Below is a small trained network, with its code and all its weights. Each question gives an input and a class and asks what happens when units are switched off, that is, made to give their printed mean instead of their output.

import numpy as np


def w(rows, s, z=0):
    codes = np.array(rows[::2]) - 128.0
    scale = np.full(codes.shape[1], s)
    scale[-1] = z or s
    return codes * scale


def f(y):
    return np.maximum(y, 0)


def log_softmax(a):
    a = a - a.max(-1, keepdims=True)
    return a - np.log(np.exp(a).sum(-1, keepdims=True))


def net(x, mask):
    res = np.array(x, float).reshape(1, 3) / 4 @ E
    y = f(res @ A[0][:, :-1].T + A[0][:, -1])
    res = res + np.where(mask, y, B[0][:, -1]) @ B[0][:, :-1]
    return log_softmax(res[-1] @ U[:, :-1].T + U[:, -1])


A, B = {}, {}
E = w([
[166,230,242],'x0',
[177,237,32],'x1',
[2,245,157],'x2',
],0.0067)
A[0] = w([
[142,154,193,71],'N0',
[141,104,141,142],'N1',
[145,138,114,68],'N2',
[95,104,126,97],'N3',
[124,199,17,2],'N4',
[2,77,113,116],'N5',
[168,91,133,159],'N6',
[126,100,24,33],'N7',
[218,200,123,98],'N8',
[181,145,131,133],'N9',
[89,112,132,172],'N10',
[153,123,62,66],'N11',
[223,153,115,105],'N12',
[95,171,123,81],'N13',
[126,66,230,85],'N14',
[160,68,127,94],'N15',
[111,97,40,123],'N16',
[142,102,179,72],'N17',
[77,168,131,141],'N18',
[119,99,86,145],'N19',
[160,109,127,61],'N20',
[140,96,179,113],'N21',
[150,149,173,132],'N22',
[29,79,122,129],'N23',
[227,126,173,80],'N24',
[84,192,124,30],'N25',
[135,92,125,74],'N26',
[174,60,125,74],'N27',
[129,148,196,39],'N28',
[104,131,177,62],'N29',
[166,144,124,115],'N30',
[137,146,179,85],'N31',
],0.017,0.01)
B[0] = w([
[137,96,57,183],'N0',
[138,127,100,187],'N1',
[124,133,128,132],'N2',
[129,113,152,154],'N3',
[107,60,3,212],'N4',
[100,70,203,255],'N5',
[132,163,74,247],'N6',
[194,174,149,215],'N7',
[142,140,212,243],'N8',
[124,139,165,195],'N9',
[137,85,125,207],'N10',
[121,167,145,184],'N11',
[135,131,203,229],'N12',
[159,162,104,179],'N13',
[156,203,74,255],'N14',
[120,102,73,223],'N15',
[146,172,60,250],'N16',
[166,153,153,168],'N17',
[114,128,58,225],'N18',
[116,143,92,215],'N19',
[71,130,128,149],'N20',
[139,157,97,198],'N21',
[136,156,94,199],'N22',
[91,89,182,240],'N23',
[130,130,217,226],'N24',
[170,211,133,188],'N25',
[119,103,111,157],'N26',
[121,86,62,234],'N27',
[93,93,66,168],'N28',
[130,77,117,158],'N29',
[123,136,153,167],'N30',
[118,115,75,171],'N31',
],0.046,0.0072)
U = w([
[70,70,70,250],'0',
[171,230,135,30],'1',
[70,90,254,91],'2',
],0.0095,0.0019)

Each question gives the input, the list of numbers given to net, and the class t.
The units are the neurons (one row each of A and B). Each row of codes is followed by its name. A weight is (code - 128) times the scale printed after its matrix; where a second scale follows, it is the last column's (A, B and U).
mask holds one flag per neuron, in row order. A switched-off neuron (its flag False) gives its mean, the last column of its row in B, instead of its output. The means were averaged over made-up inputs and are rounded, as every weight is.
A unit's drop is (log p(t) with every unit on - log p(t) with that unit switched off) / (log p(t) with every unit on - log p(t) with every unit switched off).
The circuit of an input: a set's keep is (log p(t) with only the set's units on - log p(t) with every unit switched off) / (log p(t) with every unit on - log p(t) with every unit switched off). Starting from the 12 units with the biggest drops (on a tie, the unit counted first), units are removed one at a time, each time the one whose removal leaves the highest keep (on an exact tie, the one counted first), for as long as the keep stays at least 0.8.
circuit, biggest first: the units of the circuit, biggest drop first
most important unit: the unit with the biggest drop
k most important neurons: the k neurons with the biggest drops, biggest first
drop when u is switched off: that unit's drop, to one decimal
input [-4,5,4], class 0: circuit, biggest first => N4
input [8,-7,1], class 0: 4 most important neurons => N28, N0, N29, N31
input [-6,1,-2], class 1: 4 most important neurons => N7, N4, N16, N11
input [-5,1,-7], class 1: 2 most important neurons => N7, N4
input [-2,-7,1], class 2: 2 most important neurons => N5, N23
input [-3,8,1], class 0: 2 most important neurons => N4, N14
input [2,-8,-2], class 1: 3 most important neurons => N14, N4, N17
input [-6,1,-7], class 1: 2 most important neurons => N7, N4
input [8,-3,1], class 0: 4 most important neurons => N28, N0, N7, N31
input [1,3,-6], class 2: 3 most important neurons => N14, N12, N24
input [-2,-8,2], class 2: drop when N5 is switched off => 0.2
input [-5,4,-1], class 1: drop when N7 is switched off => 3.0
input [-5,4,-3], class 1: drop when N7 is switched off => 1.9
input [2,-8,-6], class 1: drop when N17 is switched off => 0.1
input [2,1,-8], class 2: most important unit => N24
